Below is a small trained network, with its code and all its weights. Each question gives an input and a class and asks what happens when units are switched off, that is, made to give their printed mean instead of their output.

import numpy as np


def w(rows, s, z=0):
    codes = np.array(rows[::2]) - 128.0
    scale = np.full(codes.shape[1], s)
    scale[-1] = z or s
    return codes * scale


def norm(h):
    return h / np.sqrt((h * h).mean(-1, keepdims=True) + 1e-5)


def f(y):
    return np.maximum(y, 0)


def log_softmax(a):
    a = a - a.max(-1, keepdims=True)
    return a - np.log(np.exp(a).sum(-1, keepdims=True))


def net(x, mask):
    res = np.array(x, float).reshape(1, 7) / 4 @ E
    u = 0
    for l in range(3):
        y = f(norm(res) @ A[l][:, :-1].T + A[l][:, -1])
        res = res + np.where(mask[u : u + 5], y, B[l][:, -1]) @ B[l][:, :-1]
        u += 5
    return log_softmax(norm(res)[-1] @ U[:, :-1].T + U[:, -1])


A, B = {}, {}
E = w([
[127,174,101,117,177,49,209,245,128,143,220,38],'x0',
[183,182,179,217,185,69,184,124,67,104,74,120],'x1',
[103,108,185,140,221,88,179,140,189,168,146,123],'x2',
[223,195,138,162,131,170,147,112,125,204,52,134],'x3',
[89,65,2,110,96,151,66,126,90,61,108,209],'x4',
[90,96,176,190,124,177,109,142,134,81,70,83],'x5',
[102,105,136,142,108,220,48,31,198,152,135,121],'x6',
],0.0097)
A[0] = w([
[181,171,99,155,105,183,134,151,129,186,82,109,37],'0.n0',
[136,137,3,100,86,109,119,146,54,72,161,132,50],'0.n1',
[141,147,92,125,108,88,152,176,97,125,142,111,3],'0.n2',
[122,131,155,166,144,83,150,134,79,43,74,121,48],'0.n3',
[117,135,181,187,138,172,118,135,121,107,95,101,16],'0.n4',
],0.02,0.0063)
B[0] = w([
[198,152,67,115,101,166,140,101,32,109,89,35,198],'0.n0',
[116,125,52,80,99,8,99,111,244,52,111,161,247],'0.n1',
[208,157,95,107,193,218,192,94,60,98,75,98,173],'0.n2',
[154,65,140,250,75,147,97,215,19,152,243,191,207],'0.n3',
[163,142,129,90,2,107,151,64,172,63,118,58,201],'0.n4',
],0.0092,0.014)
A[1] = w([
[126,169,148,172,127,122,159,203,109,146,150,66,72],'1.n0',
[107,210,243,189,210,88,173,119,146,133,119,2,2],'1.n1',
[174,170,177,90,179,97,204,121,218,168,173,82,122],'1.n2',
[101,149,140,195,171,136,79,126,105,31,101,118,110],'1.n3',
[202,212,122,165,181,135,151,148,172,234,77,100,115],'1.n4',
],0.016,0.0026)
B[1] = w([
[95,137,131,154,186,62,76,152,132,99,145,133,221],'1.n0',
[201,21,100,148,18,26,126,194,167,109,87,164,254],'1.n1',
[80,158,225,165,50,195,82,148,60,254,146,174,249],'1.n2',
[39,152,174,85,206,110,179,66,152,162,100,73,196],'1.n3',
[148,120,127,213,133,183,69,79,65,64,251,113,227],'1.n4',
],0.0092,0.0091)
A[2] = w([
[194,173,220,170,166,135,160,23,115,147,6,187,2],'2.n0',
[116,128,45,41,145,212,82,90,162,186,151,167,84],'2.n1',
[137,106,125,81,149,199,139,147,84,180,90,243,15],'2.n2',
[230,197,130,128,156,63,237,182,95,143,44,84,78],'2.n3',
[133,102,147,166,97,206,60,10,182,145,78,126,176],'2.n4',
],0.019,0.0016)
B[2] = w([
[183,105,117,222,157,19,149,178,138,49,129,103,167],'2.n0',
[108,190,109,100,120,77,87,137,87,178,171,231,197],'2.n1',
[128,164,87,105,133,169,82,56,72,115,145,129,144],'2.n2',
[140,199,151,130,167,140,92,6,99,129,154,85,174],'2.n3',
[86,142,155,68,182,222,183,145,142,174,112,78,252],'2.n4',
],0.012,0.021)
U = w([
[74,62,106,160,245,80,215,221,184,79,129,76,11],'0',
[167,81,198,240,73,39,86,182,74,186,171,203,86],'1',
[212,195,136,190,180,144,157,74,19,143,145,50,252],'2',
[107,123,13,33,83,24,64,57,203,74,116,182,198],'3',
[105,90,206,87,104,209,160,97,225,165,21,43,59],'4',
[28,177,121,17,173,197,107,132,139,254,146,199,91],'5',
],0.009,0.0032)

Each question gives the input, the list of numbers given to net, and the class t.
The units are the neurons (one row each of A and B). Each row of codes is followed by its name. A weight is (code - 128) times the scale printed after its matrix; where a second scale follows, it is the last column's (A, B and U).
mask holds one flag per neuron, layer by layer. A switched-off neuron (its flag False) gives its mean, the last column of its row in B, instead of its output. The means were averaged over made-up inputs and are rounded, as every weight is.
A unit's drop is (log p(t) with every unit on - log p(t) with that unit switched off) / (log p(t) with every unit on - log p(t) with every unit switched off).
The circuit of an input: a set's keep is (log p(t) with only the set's units on - log p(t) with every unit switched off) / (log p(t) with every unit on - log p(t) with every unit switched off). Starting from the 12 units with the biggest drops (on a tie, the unit counted first), units are removed one at a time, each time the one whose removal leaves the highest keep (on an exact tie, the one counted first), for as long as the keep stays at least 0.8.
units of the circuit, in order: the units of the circuit, biggest drop first
unit that matters most: the unit with the biggest drop
k most important neurons: the k neurons with the biggest drops, biggest first
top k neurons in layer l: the k neurons of layer l with the biggest drops, biggest first
drop when u is switched off: that unit's drop, to one decimal
input [-6,4,-2,-6,7,-4,7], class 5: 2 most important neurons : [2.n4, 1.n1]
input [-3,7,7,-4,6,-3,-7], class 1: units of the circuit, in order : [0.n3]
input [-4,-8,-5,-6,-6,7,3], class 5: 2 most important neurons : [1.n1, 2.n1]
input [-8,-2,-4,5,5,-3,6], class 5: 2 most important neurons : [2.n4, 2.n1]
input [-7,7,1,0,5,2,-1], class 1: 3 most important neurons : [0.n3, 2.n3, 0.n2]
input [6,7,-8,-6,7,7,-5], class 3: 2 most important neurons : [0.n1, 2.n4]
input [-7,-4,-3,0,1,4,0], class 5: units of the circuit, in order : [2.n4, 1.n1]
input [8,1,-4,2,-4,-3,6], class 1: 2 most important neurons : [1.n4, 1.n1]
input [0,-1,0,4,5,2,3], class 5: top 2 neurons in layer 2 : [2.n1, 2.n4]
input [7,8,4,0,5,3,4], class 1: 4 most important neurons : [2.n4, 0.n0, 1.n0, 0.n3]
input [-2,0,8,7,-2,5,2], class 4: top 2 neurons in layer 0 : [0.n4, 0.n3]
input [3,-2,7,-2,5,2,-4], class 3: top 2 neurons in layer 0 : [0.n0, 0.n1]
input [2,1,-5,-4,-4,-7,0], class 3: 3 most important neurons : [0.n1, 2.n4, 0.n0]
input [-5,-2,4,1,-8,5,-4], class 1: units of the circuit, in order : [1.n1]
input [8,7,7,7,-5,-7,-6], class 1: 4 most important neurons : [1.n2, 1.n1, 1.n4, 2.n4]
input [4,-8,1,8,-4,1,8], class 2: 3 most important neurons : [1.n4, 0.n1, 0.n0]
input [-7,1,5,-7,-5,0,-1], class 4: top 2 neurons in layer 0 : [0.n2, 0.n4]
input [-7,3,-3,0,-1,-5,-8], class 1: top 3 neurons in layer 0 : [0.n3, 0.n1, 0.n0]
input [-6,-3,-7,-2,-3,0,-2], class 5: 3 most important neurons : [1.n1, 2.n4, 0.n4]
input [-7,3,8,-3,3,-1,6], class 0: 2 most important neurons : [2.n0, 0.n1]
input [-7,-6,-1,5,8,-2,1], class 5: units of the circuit, in order : [2.n4]
input [-6,0,3,-2,8,-7,5], class 5: 2 most important neurons : [1.n1, 2.n4]
input [-6,7,0,-7,-6,4,8], class 4: 2 most important neurons : [0.n4, 2.n4]
input [-3,8,0,0,-6,0,1], class 1: 2 most important neurons : [2.n4, 0.n2]
input [7,-3,1,-7,-4,7,3], class 1: top 2 neurons in layer 1 : [1.n2, 1.n1]
input [-8,5,8,0,0,7,3], class 0: drop when 1.n2 is switched off : 0.1
input [-2,-2,2,-8,1,8,0], class 4: unit that matters most : 2.n1
input [-8,3,-4,1,8,-6,8], class 5: drop when 2.n4 is switched off : 0.7
input [-7,0,1,-5,-8,-1,5], class 4: drop when 2.n4 is switched off : 0.2
